Below are the code and all the weights of a small trained network. Each question names an input and a class and asks about switching units off, where a switched-off unit gives its printed mean instead of its output.

import numpy as np


def w(rows, s, z=0):
    codes = np.array(rows[::2]) - 128.0
    scale = np.full(codes.shape[1], s)
    scale[-1] = z or s
    return codes * scale


def f(y):
    return y / 2 * (1 + np.tanh(0.7978845608 * (y + 0.044715 * y**3)))


def log_softmax(a):
    a = a - a.max(-1, keepdims=True)
    return a - np.log(np.exp(a).sum(-1, keepdims=True))


def net(x, mask):
    res = np.array(x, float).reshape(1, 4) / 4 @ E
    y = f(res @ A[0][:, :-1].T + A[0][:, -1])
    res = res + np.where(mask, y, B[0][:, -1]) @ B[0][:, :-1]
    return log_softmax(res[-1] @ U[:, :-1].T + U[:, -1])


A, B = {}, {}
E = w([
[15,119,6,138],'x0',
[176,144,199,251],'x1',
[209,165,79,150],'x2',
[136,146,149,139],'x3',
],0.011)
A[0] = w([
[161,41,121,218,59],'n1',
[244,16,159,90,63],'n2',
[115,67,157,171,3],'n3',
[127,70,249,48,51],'n4',
[152,112,114,19,55],'n5',
[167,77,214,45,47],'n6',
[194,175,57,125,171],'n7',
[73,26,85,124,227],'n8',
[56,82,198,97,86],'n9',
[90,244,139,18,35],'n10',
[191,52,49,25,154],'n11',
[98,145,85,84,107],'n12',
[116,123,122,119,4],'n13',
[132,147,148,20,182],'n14',
[187,181,74,118,85],'n15',
[8,166,102,156,72],'n16',
[62,70,193,104,180],'n17',
[69,126,179,112,51],'n18',
[159,255,98,156,198],'n19',
[201,134,47,114,94],'n20',
[62,98,90,152,210],'n21',
[157,151,204,61,112],'n22',
[44,138,197,112,109],'n23',
[166,126,175,60,65],'n24',
],0.0097,0.005)
B[0] = w([
[45,235,160,195,169],'n1',
[163,179,60,145,212],'n2',
[31,206,161,112,132],'n3',
[183,133,72,108,194],'n4',
[29,144,161,202,187],'n5',
[143,125,53,122,193],'n6',
[159,126,195,1,205],'n7',
[164,113,125,171,255],'n8',
[75,121,170,29,170],'n9',
[24,181,167,183,174],'n10',
[115,122,208,195,251],'n11',
[83,136,89,163,195],'n12',
[120,180,121,124,115],'n13',
[91,120,131,228,205],'n14',
[157,141,220,49,168],'n15',
[211,145,19,45,226],'n16',
[125,69,192,90,191],'n17',
[133,137,191,43,140],'n18',
[114,62,184,92,201],'n19',
[146,87,177,35,184],'n20',
[135,95,81,166,239],'n21',
[183,101,57,162,196],'n22',
[152,123,211,26,167],'n23',
[147,171,41,134,168],'n24',
],0.0076,0.0089)
U = w([
[104,39,193,43,158],'0',
[2,240,164,195,159],'1',
[123,15,144,140,223],'2',
[126,138,39,87,3],'3',
],0.0094,0.006)

Each question gives the input, the list of numbers given to net, and the class t.
The units are the neurons (one row each of A and B). Each row of codes is followed by its name. A weight is (code - 128) times the scale printed after its matrix; where a second scale follows, it is the last column's (A, B and U).
mask holds one flag per neuron, in row order. A switched-off neuron (its flag False) gives its mean, the last column of its row in B, instead of its output. The means were averaged over made-up inputs and are rounded, as every weight is.
A unit's drop is (log p(t) with every unit on - log p(t) with that unit switched off) / (log p(t) with every unit on - log p(t) with every unit switched off).
The circuit of an input: a set's keep is (log p(t) with only the set's units on - log p(t) with every unit switched off) / (log p(t) with every unit on - log p(t) with every unit switched off). Starting from the 12 units with the biggest drops (on a tie, the unit counted first), units are removed one at a time, each time the one whose removal leaves the highest keep (on an exact tie, the one counted first), for as long as the keep stays at least 0.8.
units of the circuit, in order: the units of the circuit, biggest drop first
most important unit: the unit with the biggest drop
top k neurons: the k neurons with the biggest drops, biggest first
drop when u is switched off: that unit's drop, to one decimal
input [7,-8,-2,-1], class 1: top 3 neurons	(n10; n11; n5)
input [1,8,-8,7], class 0: most important unit	n23
input [2,-4,6,-6], class 0: units of the circuit, in order	(n7; n20)
input [-6,-7,1,-4], class 1: units of the circuit, in order	(n5; n10)
input [-8,7,6,-5], class 3: top 3 neurons	(n2; n11; n22)
input [-2,5,-2,3], class 1: top 4 neurons	(n1; n16; n7; n20)
input [0,4,-2,-2], class 1: units of the circuit, in order	(n16; n20)
input [5,4,1,-2], class 3: top 2 neurons	(n11; n16)
input [-7,3,6,5], class 3: units of the circuit, in order	(n2; n11)
input [3,-4,3,1], class 1: units of the circuit, in order	(n11; n22)
input [3,8,-8,4], class 0: top 2 neurons	(n23; n17)
input [7,-1,-7,2], class 0: top 3 neurons	(n17; n23; n9)
input [8,7,1,-6], class 3: top 2 neurons	(n16; n11)
input [-5,-7,6,-1], class 1: most important unit	n5
input [6,3,-4,1], class 3: top 3 neurons	(n16; n11; n19)
input [-7,7,1,-7], class 1: top 2 neurons	(n1; n16)
input [5,2,-6,2], class 0: drop when n21 is switched off	-0.1
input [-4,6,-3,3], class 1: drop when n11 is switched off	-0.1
input [-4,1,7,6], class 0: drop when n19 is switched off	0.1
input [4,-3,8,5], class 0: drop when n18 is switched off	0.0
input [-8,5,4,-3], class 3: most important unit	n2
